Below are the code and all the weights of a small trained network. Each question names an input and a class and asks about switching units off, where a switched-off unit gives its printed mean instead of its output.

import numpy as np


def w(rows, s, z=0):
    codes = np.array(rows[::2]) - 128.0
    scale = np.full(codes.shape[1], s)
    scale[-1] = z or s
    return codes * scale


def norm(h):
    return h / np.sqrt((h * h).mean(-1, keepdims=True) + 1e-5)


def f(y):
    return y / 2 * (1 + np.tanh(0.7978845608 * (y + 0.044715 * y**3)))


def log_softmax(a):
    a = a - a.max(-1, keepdims=True)
    return a - np.log(np.exp(a).sum(-1, keepdims=True))


def net(x, mask):
    res = np.array(x, float).reshape(1, 3) / 4 @ E
    u = 0
    for l in range(2):
        y = f(norm(res) @ A[l][:, :-1].T + A[l][:, -1])
        res = res + np.where(mask[u : u + 3], y, B[l][:, -1]) @ B[l][:, :-1]
        u += 3
    return log_softmax(norm(res)[-1] @ U[:, :-1].T + U[:, -1])


A, B = {}, {}
E = w([
[140,110,152,85,111,143,44,116,224,92,139],'x0',
[55,142,163,168,218,254,89,213,131,99,98],'x1',
[135,98,127,149,124,69,30,200,113,161,137],'x2',
],0.0066)
A[0] = w([
[80,123,120,217,117,124,140,97,2,186,155,43],'L0N0',
[145,145,93,135,89,93,137,238,125,136,173,5],'L0N1',
[114,103,117,100,117,105,67,193,97,187,128,3],'L0N2',
],0.0075,0.0035)
B[0] = w([
[160,227,192,92,134,142,110,129,90,50,175,254],'L0N0',
[96,180,48,187,157,163,179,100,119,151,103,153],'L0N1',
[3,84,215,97,93,167,156,31,78,156,123,185],'L0N2',
],0.011,0.0046)
A[1] = w([
[59,133,109,129,70,189,204,72,109,154,95,163],'L1N0',
[65,140,151,191,199,163,148,224,117,170,52,5],'L1N1',
[122,154,2,116,65,27,172,96,85,180,97,40],'L1N2',
],0.0075,0.0028)
B[1] = w([
[60,46,209,218,142,109,35,180,92,250,61,248],'L1N0',
[196,128,31,128,113,2,202,160,147,148,166,229],'L1N1',
[111,127,77,136,210,145,141,198,168,87,105,253],'L1N2',
],0.012,0.0046)
U = w([
[148,145,8,141,190,73,198,180,198,101,152,49],'0',
[139,186,254,95,56,157,84,87,151,18,212,255],'1',
[73,102,191,245,141,140,127,71,140,226,108,64],'2',
[172,146,155,147,116,167,102,110,129,143,153,130],'3',
],0.007,0.0045)

Each question gives the input, the list of numbers given to net, and the class t.
The units are the neurons (one row each of A and B). Each row of codes is followed by its name. A weight is (code - 128) times the scale printed after its matrix; where a second scale follows, it is the last column's (A, B and U).
mask holds one flag per neuron, layer by layer. A switched-off neuron (its flag False) gives its mean, the last column of its row in B, instead of its output. The means were averaged over made-up inputs and are rounded, as every weight is.
A unit's drop is (log p(t) with every unit on - log p(t) with that unit switched off) / (log p(t) with every unit on - log p(t) with every unit switched off).
The circuit of an input: a set's keep is (log p(t) with only the set's units on - log p(t) with every unit switched off) / (log p(t) with every unit on - log p(t) with every unit switched off). Starting from all 6 units, units are removed one at a time, each time the one whose removal leaves the highest keep (on an exact tie, the one counted first), for as long as the keep stays at least 0.8.
units of the circuit, in order: the units of the circuit, biggest drop first
most important unit: the unit with the biggest drop
k most important neurons of layer l: the k neurons of layer l with the biggest drops, biggest first
drop of u: that unit's drop, to one decimal
input [1,5,-3], class 0: most important unit -> L0N2
input [5,-5,7], class 2: 2 most important neurons of layer 0 -> (L0N2 L0N0)
input [-4,3,-4], class 1: units of the circuit, in order -> (L0N0 L0N1 L1N2)
input [3,5,-3], class 0: units of the circuit, in order -> (L0N0 L1N1)
input [5,-5,-8], class 2: 2 most important neurons of layer 1 -> (L1N0 L1N1)
input [8,-8,2], class 0: 2 most important neurons of layer 1 -> (L1N2 L1N0)
input [6,-2,8], class 2: units of the circuit, in order -> (L0N0 L0N2)
input [4,-6,1], class 0: units of the circuit, in order -> (L0N0 L1N2)
input [3,-4,7], class 2: units of the circuit, in order -> (L0N2 L0N0)
input [2,5,-4], class 0: units of the circuit, in order -> (L1N1 L0N0)
input [-8,5,-7], class 1: 2 most important neurons of layer 0 -> (L0N0 L0N2)
input [-5,8,8], class 0: 2 most important neurons of layer 1 -> (L1N1 L1N0)
input [-1,-5,-8], class 2: 2 most important neurons of layer 1 -> (L1N0 L1N1)
input [-8,8,5], class 0: most important unit -> L1N1
input [-7,-6,5], class 1: 2 most important neurons of layer 1 -> (L1N1 L1N0)
input [2,-2,5], class 2: drop of L0N2 -> 2.6
input [-7,-5,-6], class 1: drop of L0N2 -> 0.7
input [-3,8,-4], class 0: drop of L1N1 -> 1.0
